Each row has a hidden trait or not; one of two labels after the row says which. A new part has a new trait and new labels.
(in the rows, 128 means zero)
[111 131  98 136 135 159 157 102 124 153 148 109 128  70 121 139 152  99
  93  64  38 221 117 122 137 147 133  84  89 106 106 118 120 158 127]	(55)
[143 140 131  91 132 111  81 133 147 163 131 176  83 186 177  95 106 124
 176  93 127 134  32 120 121 168  92 111  74 156 153 111  84 117 151]	(47)
[151 142 138  89 129 109  77 152 131 172 120 176  83 209 171 100  97 123
 185  98 125 120  40 132 136 162  99 114  74 159 164  93  77 129 146]	(47)
[119 140 117  78 132 125  87 102 144 153 151 162  85 158 175  93 116 115
 151  77 108 173  47 107  87 167  79 109  61 171 133 111  95 112 155]	(47)
[120 145 116 130 140 163 161 104 162 145 148 101 121 102 110 145 152 101
  98  75  69 187 173 135 154 126 127  96  85 109 113 118 139 157 128]	(55)
[128 149 122 125 146 156 161 109 152 143 154 100 127 123 101 153 153  97
 102  76  65 178 176 139 165 113 126  99  81 114 114 119 142 167 126]	(55)
[118 107 131  78 140 106  92 123 111 150 141 168 106 182 157 121 131  91
 154 117 110 146  86 125 117 124  98 143  85 161 128 107 106 118 142]	(55)
[119  99 102 166  94 139 150  87 121 143 146 118 121  44 122 131 157 105
  64  92  51 213 139 123 152 160 129  55 109  91 114 107 129 145 125]	(55)
[138 142 122  74 152 122  84 131 158 152 153 174  90 172 178  91 118 116
 164  66 104 156  28 100 110 145  69 126  67 141 133 143  81 129 160]	(47)
[113 106 129  93 117  99  96 108  85 165 124 156  94 169 157 116 118 103
 163 138 121 147 117 137  96 159 130 120  76 188 144  68 125 105 127]	(55)
[139 149 121  82 145 119  88 126 154 158 144 172  88 157 189  80 108 127
 168  78 114 161   4 101 101 171  80 111  72 154 141 130  86 126 159]	(47)
[117 147 114 128 129 146 151 112  93 159 120 101 123 121 130 132 121 126
 134 115  91 174 156 138 112 164 163 100  97 158 135  86 139 138 116]	(47)
[124 119 128 105 146 125 122 130 119 127 139 137 131 140 135 126 136 106
 137 119 112 133 110 121 121 113 119 144 118 140 120 135 122 134 132]	(47)
[109 114 119  75 138 116  93 107 125 142 154 162  98 154 161 110 136  90
 140  94 104 161  77 111 101 132  83 135  72 163 121 124 111 108 149]	(55)
[ 96 145  89 134 144 170 162  88 163 150 163 110 122  54 124 128 159 108
  80  55  49 240 149 110 127 142 117  95  82  95  92 136 124 147 133]	(55)
[117 127 128  82 118 112  83 121 117 163 137 159  82 196 157 120 115 104
 154 109 113 152  92 123 111 160 104 117  58 189 147  84 110 109 142]	(55)
[128 146 131 134 129 157 167 103 142 146 135  96 126 133 104 161 143 106
 110  98  81 186 186 151 163 136 141  83  93 130 131  84 153 158 121]	(55)
[136 117 131  96 167 133 116 152 163 103 154 149 144 142 127 129 152 101
 122  95 103 111  86 111 155  69  86 169 132  91 102 193 103 150 148]	(47)
[134 131 130 114 142 130 128 144 125 128 130 126 135 148 126 134 130 121
 140 118 118 116 113 130 141 114 126 141 125 126 126 134 120 140 130]	(47)
[136 138 128  92 118 111  84 124 134 174 123 166  79 188 182  99  96 131
 177 104 118 148  58 128 107 184 113 101  64 183 162  84  98 112 144]	(47)
[113  99 128  67 156  99 111 115  67 149 138 157 125 170 157 120 139  83
 163 128 100 153 106 125  93 114 130 150  90 172 122 103 127 131 131]	(55)
[118 129 107 147 121 150 161 110 111 165 132 107 118  90 117 144 140 105
 100  87  48 185 157 136 148 162 149  74 100 114 121  96 121 150 117]	(55)
[112 120 122  80 127 119  76 116 155 144 160 166  82 167 167 109 129  99
 136  85 109 156  70 107 113 143  64 127  68 166 131 125  96 103 155]	(47)
[122 113 137 106 116  98 118 117  42 173  97 139 105 188 147 133 109 111
 178 173 130 135 151 159  97 163 185 121 102 200 159  38 139 119 107]	(47)
[137 138 125  98 130 116  83 116 174 160 144 182  84 139 184  77 114 129
 160  82 130 160  25 101 109 172  72 109  80 138 138 139  81 112 158]	(47)
[124 140 120  78 131 120  88 117 134 164 144 160  83 168 182  95 115 120
 161  83 111 166  46 110  89 174  94 107  63 177 144 108 102 114 151]	(47)
[110 153 111 140 127 166 168  89 125 162 138  90 118  98 116 138 137 113
  99  97  66 217 185 142 129 162 153  75  81 143 118  79 152 150 118]	(55)
[121 165 113 115 149 175 170 104 116 157 143  85 127 125 114 153 145 105
 116  75  49 200 173 142 138 139 149  86  66 146 122  88 151 170 123]	(55)
[138 133 137 120 134 125 126 148  98 143 115 126 132 167 124 143 118 124
 152 139 118 113 131 144 138 132 144 127 124 150 144 103 128 141 121]	(47)
[119  93 135  82 151 100  93 125  98 138 135 164 125 170 150 123 139  86
 155 134 112 141 103 129 119  99 114 153 107 150 120 119 118 128 135]	(47)
